Here is a tiny trained network, its code and every weight. The questions are about switching its units off for an input and a class, where a switched-off unit gives its printed mean instead of its output.

import numpy as np


def w(rows, s, z=0):
    codes = np.array(rows[::2]) - 128.0
    scale = np.full(codes.shape[1], s)
    scale[-1] = z or s
    return codes * scale


def norm(h):
    return h / np.sqrt((h * h).mean(-1, keepdims=True) + 1e-5)


def f(y):
    return np.maximum(y, 0)


def log_softmax(a):
    a = a - a.max(-1, keepdims=True)
    return a - np.log(np.exp(a).sum(-1, keepdims=True))


def net(x, mask):
    res = np.array(x, float).reshape(1, 7) / 4 @ E
    u = 0
    for l in range(3):
        y = f(norm(res) @ A[l][:, :-1].T + A[l][:, -1])
        res = res + np.where(mask[u : u + 4], y, B[l][:, -1]) @ B[l][:, :-1]
        u += 4
    return log_softmax(norm(res)[-1] @ U[:, :-1].T + U[:, -1])


A, B = {}, {}
E = w([
[177,94,70,255,134,54,135,164],'x0',
[65,103,70,114,118,152,198,212],'x1',
[127,130,125,126,124,124,127,125],'x2',
[130,127,138,132,117,129,128,135],'x3',
[129,127,124,128,134,132,129,127],'x4',
[96,204,141,209,66,114,200,77],'x5',
[66,157,137,145,131,108,59,165],'x6',
],0.009)
A[0] = w([
[152,176,184,139,137,48,43,91,121],'L0N0',
[219,128,216,112,181,64,107,38,92],'L0N1',
[253,65,135,90,148,142,254,39,2],'L0N2',
[204,218,203,84,181,67,98,119,6],'L0N3',
],0.0065,0.0043)
B[0] = w([
[145,183,90,171,56,117,126,224,249],'L0N0',
[160,125,2,159,78,222,63,132,254],'L0N1',
[74,248,161,147,172,53,31,222,223],'L0N2',
[199,113,133,173,103,90,70,182,180],'L0N3',
],0.012,0.0042)
A[1] = w([
[93,58,87,109,122,151,200,158,42],'L1N0',
[182,13,153,50,155,93,11,149,41],'L1N1',
[210,78,145,145,105,94,49,12,21],'L1N2',
[254,110,61,233,95,120,46,104,253],'L1N3',
],0.0064,0.0044)
B[1] = w([
[126,200,3,177,61,226,136,129,142],'L1N0',
[254,68,23,161,85,29,106,80,154],'L1N1',
[79,229,71,148,82,203,135,169,133],'L1N2',
[60,46,177,65,175,141,196,108,249],'L1N3',
],0.0099,0.012)
A[2] = w([
[83,136,154,148,166,86,69,179,146],'L2N0',
[142,1,100,87,149,63,135,38,254],'L2N1',
[195,86,123,252,101,176,23,26,96],'L2N2',
[37,202,177,190,68,111,179,71,67],'L2N3',
],0.0081,0.0039)
B[2] = w([
[117,129,144,72,174,6,139,93,192],'L2N0',
[147,184,188,189,99,138,183,41,239],'L2N1',
[57,206,106,141,170,209,172,185,183],'L2N2',
[210,88,114,134,149,118,77,107,254],'L2N3',
],0.012,0.0064)
U = w([
[92,133,19,169,93,177,128,248,101],'0',
[83,90,227,108,142,138,166,75,254],'1',
[225,84,102,182,110,95,110,62,49],'2',
[106,131,144,107,185,19,77,174,72],'3',
],0.011,0.0073)

Each question gives the input, the list of numbers given to net, and the class t.
The units are the neurons (one row each of A and B). Each row of codes is followed by its name. A weight is (code - 128) times the scale printed after its matrix; where a second scale follows, it is the last column's (A, B and U).
mask holds one flag per neuron, layer by layer. A switched-off neuron (its flag False) gives its mean, the last column of its row in B, instead of its output. The means were averaged over made-up inputs and are rounded, as every weight is.
A unit's drop is (log p(t) with every unit on - log p(t) with that unit switched off) / (log p(t) with every unit on - log p(t) with every unit switched off).
The circuit of an input: a set's keep is (log p(t) with only the set's units on - log p(t) with every unit switched off) / (log p(t) with every unit on - log p(t) with every unit switched off). Starting from all 12 units, units are removed one at a time, each time the one whose removal leaves the highest keep (on an exact tie, the one counted first), for as long as the keep stays at least 0.8.
circuit, biggest first: the units of the circuit, biggest drop first
unit that matters most: the unit with the biggest drop
k most important neurons: the k neurons with the biggest drops, biggest first
k most important neurons of layer l: the k neurons of layer l with the biggest drops, biggest first
input [-5,-2,4,1,-2,-8,-5], class 2: unit that matters most	L1N1
input [8,-1,6,-2,8,-6,0], class 1: circuit, biggest first	[L1N3, L2N1]
input [-2,-2,-8,-3,-2,2,1], class 0: 2 most important neurons	[L0N0, L0N1]
input [7,1,1,-3,6,6,7], class 1: 3 most important neurons	[L0N2, L1N3, L1N0]
input [7,-1,-4,-7,7,-8,7], class 2: 3 most important neurons	[L1N1, L2N1, L0N2]
input [6,5,-7,-5,-3,-8,3], class 2: circuit, biggest first	[L1N1, L2N1, L0N0]
input [4,-8,4,2,-7,-6,0], class 0: 3 most important neurons	[L0N1, L2N2, L0N0]
input [-7,4,8,1,5,8,6], class 2: circuit, biggest first	[L1N3, L2N3]
input [5,-2,1,6,-1,2,4], class 1: 4 most important neurons	[L1N3, L0N2, L1N0, L1N2]
input [-8,-8,5,-7,5,-8,4], class 0: 2 most important neurons of layer 0	[L0N1, L0N0]
input [8,5,7,7,-1,4,-2], class 1: circuit, biggest first	[L0N0, L1N3, L2N1]
input [4,-6,-4,-6,4,-6,-6], class 0: 2 most important neurons	[L0N1, L2N2]
input [1,5,-7,-2,4,-6,4], class 2: circuit, biggest first	[L1N1, L0N0, L2N1]
input [8,1,2,3,-7,4,5], class 1: 2 most important neurons	[L0N2, L1N3]
input [3,5,-3,4,-4,-1,-7], class 3: circuit, biggest first	[L0N2, L2N0]
input [-5,0,3,-6,4,-6,-1], class 2: circuit, biggest first	[L1N1]
input [5,5,-7,5,6,3,6], class 3: circuit, biggest first	[L0N1, L2N0]
input [-5,5,4,-6,-2,-6,-8], class 3: 3 most important neurons	[L0N2, L1N3, L0N1]
input [-8,-8,7,-2,3,4,-2], class 0: circuit, biggest first	[L0N1, L2N2]
input [0,1,5,-5,-8,6,4], class 2: circuit, biggest first	[L2N3]
input [8,6,-4,-5,3,-3,1], class 1: 2 most important neurons of layer 0	[L0N0, L0N1]
input [-2,2,2,-4,2,7,-8], class 3: 2 most important neurons	[L0N2, L2N1]
input [7,3,-8,0,6,-5,-8], class 3: 3 most important neurons	[L0N2, L0N1, L2N0]
input [-3,2,8,6,-6,6,-6], class 2: 2 most important neurons of layer 2	[L2N3, L2N2]
input [-4,-6,8,-4,-5,-8,1], class 2: 3 most important neurons	[L1N1, L2N1, L1N3]
input [4,-7,-5,3,-5,0,2], class 0: 2 most important neurons	[L0N1, L0N0]
input [-3,-1,0,-6,8,-8,-1], class 2: 2 most important neurons	[L1N1, L1N3]
